Each row of numbers belongs to one of the objects below and depends on some of the facts about them. Some rows are named. Which object is each other row?

Facts:
gregrinal ζ flibru
pedrik ζ tastil,fevizol
miri ζ kebron,zode,tebruk,zedra,mitos
mobem ζ fudostem,plapu,trogi,plival,benil
rigal ζ gidozus,pepokle,tastil
sugi ζ grugon,trotris,balu
poskur ζ mesku,galil
plonefo ζ galil,pelom
greflal ζ plezir,brudoze,plosta
foram ζ kleklo
stafazen ζ nutam,poram,deru
plostibe ζ rabem,skiplir,zakuzu
betuger ζ kleklo,gidozus,dede,stoskol
bazol ζ breman
zazas ζ grudren,fletir
greklam ζ sesek,zedra
kalutol ζ nutam,plival,kefak,sado
getrul ζ navum,grudren,muste,floner
dudrim ζ nutam,kedo,vobra
pubren ζ dogrem,suplo,plezir
plustegum ζ nutam,valuk,kebron
nistipli ζ rabem,remustal
liri ζ vakler,plival
pluskedon ζ plitilir,maplisin
dogral ζ gadrutro,kedo,dezim,plisul
madrol ζ sesek,skonoke,pepokle
redis ζ flagol,brudoze,grupim,vuskedrur
klikubrin ζ valuk,floner,biketrek,tebruk
fofol ζ mepek,lutol,brenan,plugral,vomo
grifle ζ doplustil,gratrol,kefak,poram
leru ζ fluvi,vomo,vobra
litruk ζ navum,brinir,maklo,fevizol
beki ζ grudren,vakler
noklur ζ bule,remustal,sado,zetron,bupor
basam ζ geplur,rugir,remustal,tobrar
zagren ζ suplo,gosan,tebruk
bara ζ totri
stemem ζ sado,drupluk
dramo ζ fluvi,dede,kedo,plugral,drupluk,maplisin
gikla ζ gadrutro,plugral,grupim,fevizol
skepe ζ busel,bule
rabok ζ bredririk,grudren,balu,zode,maklo
gapil ζ mera,dede,navum,sopugri
klofliral ζ valuk
stizo ζ suplo,flagol,plisul
ploti ζ nutam
tostil ζ galil,plapu,flagol
trulos ζ maklo,saflir
grizak ζ gratrol
ganor ζ bredririk,dede,gosan
flufleplir ζ kibrolu,pelom,fletir,vuskedrur
stapil ζ zakuzu,plival,kedo,grupim
puskik ζ gitrik,pepokle,plival
kekes ζ maklol,bafler,zetron
gristegan ζ doplustil,gosan,breman
padesok ζ dogrem,breman,kligeros
klatim ζ flonen,maklol,tobrar,totri
kledak ζ geplur,breman
tisul ζ kibrolu,gratrol,balu,brobra
zosos ζ kefak,pelom,tobrar,plugral,kligeros
bazir ζ gadrutro,zode,benil
grevam ζ teplugre,tebruk,zetron
skofik ζ suplo,plugral
nebil ζ geplur,trotris,trogi,vomo
medos ζ sesek,bredririk,sopugri,kefak
lalodor ζ poram,flibru
[gidozus,suplo,bupor,flonen,greflal,pluskedon,dogral,zagren,sesek,kedo,trulos,valuk,doplustil,padesok,tisul,gosan,plisul] Δ 45
[mepek,pepokle,miri,rigal,gitrik,zedra,brobra,zazas,greklam,sado,gratrol,kalutol,vobra,pubren,vakler,liri,floner,madrol,deru,fofol,tobrar,geplur,basam,biketrek,stemem,rabok,stizo,mesku,poram,plitilir,tastil,dogrem,flufleplir,balu,stapil,kekes,fevizol,dezim,fudostem,grugon,skofik,zakuzu] Δ 233
[totri,poskur,foram,grupim,skiplir,grifle,trotris,gikla,skepe,skonoke,maplisin,ganor,klatim] Δ 757
[gregrinal,plapu,maklol,plonefo,zode,flagol,sopugri,getrul,kefak,busel,plugral,mera,kleklo,zetron,lalodor] Δ 984
[brinir,pedrik,mobem,sugi,stafazen,rabem,breman,dudrim,pelom,nistipli,klikubrin,kibrolu,kligeros,beki,muste,plival,dramo,brenan,gapil,klofliral,tostil,flibru,maklo,dede,grizak,kledak,tebruk,medos] Δ 78
[kebron,nutam,betuger,fletir,trogi,rugir,grudren,fluvi,redis,litruk,vuskedrur,bara,stoskol,bredririk,plosta,nebil] Δ 998
[teplugre,gadrutro,plostibe,galil,bazol,bule,bafler,plustegum,leru,benil,noklur,saflir,ploti,plezir,drupluk,brudoze,vomo,puskik,gristegan,mitos,remustal,navum,lutol,zosos,bazir,grevam] Δ 312

Some rows with their names:
[ 4 -3 -3 -2  1 -1 -2  0 -7  9  4  3 -1  5  2  1 -2  0  3 -1  0 -3  1  5
 -7  1 -2] -> gadrutro
[ -1   3  -1  -1   2  -7  -2  -3  -7   3   6   3  -3   4   1  -2   0  -1
   3  -4   4 -10   6   1  -9  -4   0] -> grudren
[ -8   3   9  -6  -2  -5   1  -3  11  -5  -2   4   1  12   6  -4   6  -5
  -5  -5  12   4  -7 -10   4   3   5] -> rabok
[ 10   0   1  -4  -4  -6   3   6  12   8   8   4   2   2  15  -1   4  -2
 -13   3  12  -1  -9  -9  -6   7  -3] -> plostibe
[  0  -1   1   0   4  -4  -4  -4  -7  11   4   1  -1   7   1   6  -1   1
   4  -4   0  -8   1   4 -10  -4   0] -> mitos
[-1 -3 -6 -4 -3 -4  3  1 -5  9  0  4 -2  0  3  0 -2 -3  6 -1 -2  4  5  3
 -7 -1  2] -> kligeros
[ -3   3   5   2   8  -7  -2  -6  -7   9   6  -1  -4  16  -1   4   1  -1
   5  -7   1 -14   3   6 -10  -6  -3] -> saflir
[  9   3   2  -3   0  -6   0  -4   7   5   5   2   2  11  12  -3   8  -2
 -12  -2   7  -2  -3  -5   2   5  -6] -> puskik
[ -4   0   3  -7  -4  -1   3   2  11  -4  -2   5   2   6   8  -5   4  -5
  -6  -2  11   9  -9 -10   6   6   5] -> stapil
[ 6 -2 -7 -2 -1 -4  0 -2 -4 -3  4  2 -9 -4  2 -6 -3 -3  1 -3  0 -5  1 -3
 -5 -4  1] -> kedo
[ -1   6   8  -3  -3 -14   6  -3  12   5   3   4  -2  12  11  -4   6  -6
  -9  -6  12  -3  -3  -7  -6   1   1] -> klikubrin
[ -1   2   0  -1   1 -10   1  -6  -2  -2   2   0  -9   1  -1  -3  -1  -4
   3  -6   2 -13   2  -5  -9  -9   2] -> valuk
[ -2   1   2  -8  -5  -3   2  -1  11  -1  -1   5   2   4   9  -5   1  -3
  -9  -2  13   8 -12 -13   4   5   6] -> stemem
[-9 -1  2 -6 -7 -2 -9 -5  0 -6 -6  1  4 -1 -4  5 -6  4 15 -3  0  2 -3  1
  2 -5 15] -> deru
[ 22  -5 -10   2 -12   2   7  -5  15  -4   8  12 -21   3  11 -28 -11  -4
 -21   1  19   4 -10  -5  -5  10  -5] -> pluskedon
[ 2 -5 -8 -4 -4  0  3  1 -6  8  4  7 -6  2  2 -5 -6 -2  5  1  1  4  2  4
 -8  2  3] -> brenan
[ -8   0   1  -9  -5  -6   6  -3  12   1  -4   5   5   1  11  -4   1  -3
  -7   0  11  10  -8 -12   0   6   4] -> basam
[ -4   1  -1  -4  -3 -10  15 -13  13  14  -8   3   9  -1  17  -6  -3   0
  -5   4   7  12   2  -8  -9  13  -5] -> klatim
[ -5  -7 -17  -4  -2 -17  12 -13   0  16  -7  -8   6  -6   5   3  -8   0
   4   2  -9   5   2  -4  -8   0   1] -> maklol
[-10   0   0  -7   6   0  -3  -4  -7   1  -4   1   2   6  -3   3  -3   0
   8  -6   1   1  -4  -2   1  -3   8] -> zedra

Name these rows:
No name comes twice in this set of rows, the named rows included.
[ 3  2  3 -5 -6 -8  6  3 11  5  3  6 -1  8 12 -6  9 -6 -8 -3  8  4 -1 -7
 -1  5 -2]  mobem
[ 14   0   7   0 -34 -27 -11 -16  32 -12 -11 -11  13  -3   3   3   2   6
   4  -1   0  -1  -4  -2  11  -1  19]  gregrinal
[  5   3   9   0  -3 -10   0  -5  12   6   5   2  -1  12  11  -3   5  -3
  -9  -4  12  -6  -5  -4  -7   3  -2]  plustegum
[ 4 -1 -4 -1 -4 -8 -1 -4 -2 -3  0  0 -5 -6  0 -4 -2 -2  5 -3 -2 -7  4 -1
 -6 -6  1]  doplustil
[ 15  12  -6  -4   3  -7  -4  -9   0   1   3   2   1   6  12  -9   7   1
 -20  -2   8  -1   2  -7   9   5  -8]  betuger
[ -5  -2 -15  -5   0 -10  11 -18  -5   7  -7  -3   2 -16   9  -6 -11   1
   0   4  -5   3  10  -3 -14  -3  -3]  flonen
[  0  -6  -6   0  -1 -14   3  -3  -1   7   0  -5  -2   8  -3   2   0  -4
   7  -5  -6  -4  -3  -1  -1  -4   3]  zode
[ -1   0  -3  -3   3  -7  -1  -4  -5  15   3  -1   2   0   5   6  -5   2
   2  -1   1  -7   0   0 -14  -3  -1]  teplugre
[  5  -5   1  -3  -8  -8  10   4  12  -8   2   6  -5   0  12 -15   9 -11
  -7   1   5   1   1 -11  -1   3  -6]  greflal
[-11 -11  -5 -12  -1   5   3  15 -10  -6  -6   5  12  -6   2   2   8  -6
  20   3 -11  16   4  -3  11   2   3]  mesku
[-8 -2 -5 -9  1  0 -3  0 -5  4 -2  2  3 -2 -1  5 -6  1  6 -3  2  4 -7 -5
 -2 -3 10]  sado
[  6   1 -12 -10   4 -16  -3  17   3  20   9 -10   7 -15   2  28   3   2
  -3  -3   2 -15 -22 -24  -8  -8  11]  busel
[  7   2  -1  -3  -7  -7   6  -1  11   5   5   8  -5   7  11  -9   2  -5
 -13  -1  12   6  -3  -5  -1   7   0]  dramo
[ 11   6 -13  -5   8  -4  -5 -11 -13   1   1  -3  -6  -2   1  -3   1   1
  -3  -5  -7  -7   5  -4   8  -3  -4]  gidozus

The same objects again, as new rows of numbers:
Known rows:
[  3  -9  -9  15 -27 -19  15  -8   8 -17 -14  -4 -13  -8   7 -13  15 -25
  -7   1 -24  13  -4  25  -5  -7 -18] -> brudoze
[ 27  -8 -12  -1  -3  -2  10  12   0   3  11   8 -20   1  -7   0  14 -25
 -17   0  16  -1  11  17 -14  20  -7] -> zedra
[ 13  -2  -7   4 -26   2  26  -1  -8  -1 -16  19 -11   5   0 -18   7 -36
 -12 -11   6  26  -5   5 -20  -7   1] -> pedrik
[ 26  -1 -12   7  -6 -11   9  -3  -1  -1  -1   6 -13  -3   2  -9   7 -30
 -10   2   7   6   3  15 -19  16 -21] -> grugon
[  9  -6   1  12 -28   7  14  -9 -13  -9 -17  18   2   6  25  -5 -10 -24
  -5  -4 -17  36  -1   8 -22  -5 -15] -> klatim
[ 18   0 -12  13 -17  -2  21   2   0  -9 -12   1  -7   6  15  -8   6 -21
  -3  -9  -1   8  -3  20 -18 -22 -13] -> maplisin
[ 13  -5  -5   9 -20 -10  10  -2  -3   3  -7   6   3  11   7 -14  15 -16
 -12  -5  -5  22  10  12 -15 -18  -5] -> rabem
[ 10 -16  -5   8 -17   0   7  -1  -8   3  -1  11   5  12  15  -5  12 -14
 -17  -7  -4   8  21  12  -9 -13  -7] -> zetron
[ 19  -4  -1   1 -15   8  10   0  -6  -6   5  19  -5   0  11   3   2 -24
  -7   2  -5  30   8  11 -21  23 -10] -> kekes
[ 18  -5   1  14 -31   3  16  -8   6 -13 -13  16 -17   2   4  -1  21 -41
 -18  -5 -10  20  -6  22 -21  11   2] -> dogral
[ 21 -12   0  16 -16  -2  11   4   9  -2  -7  -4 -12  -1  -1  -2   7  -8
  -5 -11 -10   3   4  21 -15 -23 -13] -> nutam
[ 30  -1  -8   7  -6  -1   5   7   2  -4  10   5  -6   4   6   0  16 -17
  -5   3   0   6  12  25 -14   1 -11] -> sado
[ 23 -12   4  22 -23   8  10  -5  -1   1 -24  15 -17  -2   8  -5 -12 -25
  -6  -5  -6  22  -9   4 -33  -3 -13] -> grifle
[ 24 -12 -13   9 -13 -12   3  -7   5   3 -11  10 -11   8   3  -8  22 -25
 -10   1   8  -7  10  14 -12   9 -18] -> gosan
[ 22   2  -7  13 -17 -12   9  -4   5  -3 -11   1 -11   7   8  -6  16 -29
  -9   8   7   8  -3  22 -20   6 -11] -> lutol
[ 25 -16   0  12 -21  -5   1 -13   0   9 -18  21 -24   4   1  -7  11 -42
 -18   5   5  12  -4   8 -26  28 -13] -> tisul
[ 18  -9 -14  10 -17   0  12  -3  -6   3 -14  15 -11   3   5 -16  11 -27
 -15 -12   8  -2  11  13 -13 -16  -8] -> sopugri
[ 12  -6 -10  11 -23 -10  15   2   8 -10  -9   1 -13  -4   2 -10  21 -25
 -10   1 -10   7  -2  23  -8  -5 -12] -> benil
[ 24 -17   6  22 -16   4   4   2  -4  17 -14  16 -18  10  -1  -2   0 -34
 -21  -3   7  10   6   6 -35   5   0] -> lalodor
[ 17  -5  -3  16 -23  -7   6  -8  -6   3 -17  16  -1   7   7 -15  -1 -26
  -9  -6  -4  33   1   4 -30  -6  -9] -> kledak

Which object is each row?
No name comes twice in this set of rows, the named rows included.
[ 21   1   5  13 -24   1  16  -6  -4  -1 -16  11 -10   3  15  -4  -4 -31
  -7  -4 -10  25 -10  13 -32   2 -12]  nebil
[ 14 -16  -5   6 -24   7  17   0 -16   8 -15  24 -22   3   6  -7   3 -38
 -21  -9   8  14   4  -4 -16   8   0]  getrul
[ 13  -5 -12  11 -17 -12  15   6  -5   0  -8   1  -5   7  -3 -14  16 -18
 -14 -13  -3  12   6  16 -11 -30  -1]  plival
[ 36  -8  -7  13   2  -6  -4   3   7   4   3   5 -15  -3  -8   0   8 -20
  -8   3  11  -5   9  18 -25   8 -19]  poram
[ 33   8  -3   7  -8   1  12   0  -3  -1  -3  11 -14   6   2   1   5 -44
 -14   6  10  19  -5  16 -34  28  -5]  fofol
[  5  -9  -3  19 -30  -8  16 -15  -7  -8 -18  14 -10   1  11 -14   2 -37
 -17  -9 -21  23   4   9 -24  -5  -9]  plonefo
[ 16  -9  -9  12 -12 -19   3  -2  -7   8 -13   1   0  10   1 -19   8 -19
 -15  -1   7  11  10   5 -23 -14 -16]  breman
[ 22   2  -1   5 -13   3   6  -5  -6  -4   3  19  -4   2  15  -2   2 -31
  -5   5  -3  29   8  14 -29  26 -14]  basam
[ 35  -9   7  15  -9   2   6  13  -5  26  -8  15 -22  16 -10  -1   3 -29
 -27   0  22  20  -5   0 -37   9   9]  stafazen
[ 18  -6  -3  13 -20  -8   4  -6   3   5 -18  13  -8   1   9  -7   9 -25
  -8   9   3  18  -9  11 -20  16 -13]  bazol
[ 17  -1   1  10 -22   0  15   2 -10   8  -7  14   0  13  10  -6   6 -27
 -18  -1   1  36   4   4 -26   2   6]  nistipli
[  8 -13  -5   8 -28  -2  19   0 -10   0 -17  22 -16  -2  -2 -18   3 -26
 -12 -11  -4  27   0   5 -15  -8  -2]  beki

Now the same objects, written a new way:
Named rows:
[ -5   1  -2   5   3 -11   5   0  -1  -6  12  -3   1   0   0   5   0  -3
   1  -6   1  -5   0   0  -5  11  -8] -> doplustil
[ -5  12  -6   0 -12  -5   7   0  -1  -6  10   8  15  -4 -19   7  -2   2
   1  -5  14  -2 -10   6  -6   2  16] -> fletir
[ 16  -7  -5  -6   2   3 -12   4  -3  18  -9 -10  -1   7   2   3  -4   5
 -11  -7   0 -16  -8   3   5  13  -1] -> rabem
[ 32   0  24  -2 -17 -30  -1 -22 -25  21  11   0 -14  -9  13   2 -19   6
 -25   4  -9  -6  24   4  15 -12 -25] -> plitilir
[  2   2   0   3  11  -4  21 -11  -5   0  17  -2 -16   6  10   4  15  -8
  -1  -7   9  10  -2   1  -6  16 -19] -> poram
[  3  13   2  -8 -16  -9   0   3 -10   1   9  -1   8   1   0   6  13  -3
   2 -12   2  -9  -6   0   2   3  18] -> flagol
[ -8  -9 -15  -1   8  14  -3  -4   6  -2   0  -5 -21  -3  13  -2  11   7
   6   1   3   0   3  -2   0  -3   7] -> grizak
[-3 -3  6  0  6 15  4  4  2 -6 -8  1 -7  1  5 -6  8 -9  8  8 -5 14  6 -3
  1 -7 -5] -> miri
[ -6  -1  -1  -1   7  -1  -4   3  -5  -3   5   3   9  -1 -19  -1   3   8
  -4  -2   6  -4   0   1  -7   0  -8] -> navum
[  9  -1   4   6 -20 -20 -10 -19 -10   6   2   2 -21 -18  21  -3 -34   0
 -15  11  -8  -7  22   0  17 -22 -14] -> pluskedon
[  4   1   6   6  -2  11   8   8  -2  -4  -4  -1 -12   0  11   0   7  -3
   6   5 -11   9  13   3  12 -11   6] -> stizo
[  6  -2  17  -5   5  -1   2   5 -10   0   1   0   4   6 -12  -1  10  -2
  -3   0  -3   6   6  -2  -3   1 -16] -> gitrik
[  3   1   2   2  10  -5  17  -8  -6   3  12  -3 -11   6   7   4  13  -8
  -3  -7   7   8  -1   2  -7  15 -19] -> deru
[  0   1  -3   4   1  -4   1   5  -6   1   5  -1   6   1 -12   5   1   8
  -5  -5   2  -6   0   4  -1   3   0] -> benil
[ 12 -10   2  -6   1  -8  -9  -4  -8  11   7  -8  -4   0   3   6   4  19
 -10  -6  -1 -16   5   1   2   5   2] -> brenan
[ -2  -9  -9  -3   1  14 -11   3   3   0  -6  -5 -15  -3   9  -2   6   9
   2   2  -4  -6   8  -2   7  -8  13] -> mobem
[-11  -1 -13   6   5  11   0   2   7  -4  -4   1  -7  -4   1  -6  -4  -3
   4   6   3   6   1  -1   0  -7   0] -> plustegum
[ -6 -13  -6 -10   6  15 -19  -2   2  -2  -8   0 -12  -6   0  -9   4  10
   3   6   1  -1   9  -8   1 -15  -1] -> pedrik
[  5   0  13   0   6   1   5   8  -8  -1   2  -2   2   8 -10   2  14  -3
   0  -3  -3   5   2   0  -2   3 -11] -> vakler
[-15  -8  13  -7  -3  -7 -19 -18   4 -14  -7  15  -4 -17 -13 -13 -24   1
   0  14   0  11  13 -12   0 -30 -21] -> foram

Which object is each row?
No name comes twice in this set of rows, the named rows included.
[12  0 13  1  4 -4  9  2 -3  7  1 -4  5  8  5  3  6  0 -2 -1 -8  2  2  3
  1 11 -5]  geplur
[-11  -4  10  -1   5  -9  -5  -2  -1 -12   3   7   8  -3 -23   4  -8   1
  -1  -4   5   0  -4  -3  -6  -2 -14]  skonoke
[ 16   2  17   0  -3 -10   7   0 -13   6   7  -3  -1   6   2   6   6   3
  -6   0  -8   0   8   2   3   3  -8]  mepek
[ -7   0   6  10   6  -8   4 -12  31  -4 -15   2  15  -3  22  -6 -24   6
  15  17 -18  11  -7  -4  -3  11  16]  klatim
[-15   6 -10  -2 -12   8  -1  -3   7 -10  -2  15   5 -12 -13  -6 -10  -5
   6   6  12  11  -7  -1  -4 -18  13]  litruk
[  3   0   5   3   2  12   6   3   2  -1  -7   0 -13   1  12  -6   3 -11
   4   8  -8  13   7  -1   5  -7  -5]  kalutol
[  4   0 -12   7  -4  10  -3   7   4   9 -15  -1  -7  -1   6  -2 -17  -6
  -6   5  -3  -3   0   5  12  -7   3]  plostibe
[ -1  -7  -8   1  -4  15  -7   9   3   0  -2  -5 -17  -2  10   5   7  14
   5   0  -6  -9   7   2  11  -8  21]  tostil
[  4  10   5 -11 -15 -16  -5  -4 -10   3   7   0  10  -2   1   2   8  -5
  -1  -8   7  -6  -4  -3  -2   1   8]  plugral
[ -7   1  -3   7  -5   3  -4   6   1  -9  -2   0  -9  -6   7   0 -10  -6
   4   3  -6  -2   6   0   9  -9   3]  dogral
[  2 -11  -3  -9  12   4 -11   1   1   6   0  -6   1   5  -6   1  11  12
  -2  -6   4  -9  -4  -2  -6  11  -2]  tebruk
[  8   1  -3   2  -1  -8   0  -3  -6  10   3   0   4  -1  -5   2 -10   5
 -10   0   2  -8   0   3   0   3  -9]  drupluk
[ 14   2  13   1   0  -1   6   7  -9   9  -2  -4   2  10  -1   3   3  -6
  -8  -3  -5   0   1   5   6   7 -11]  zakuzu
[  6   2 -14   6  -2  20  -7  17  18  12 -41  -5  -3  11   0  -3 -40 -43
 -13  -2   4  -4 -26   5  16   6 -14]  skepe
[-16   1  -8   9   0   6   3   6   4 -14   1   0 -10  -4   6  -1  -2  -5
   9   4  -3   3   3  -2   2  -5   3]  tisul

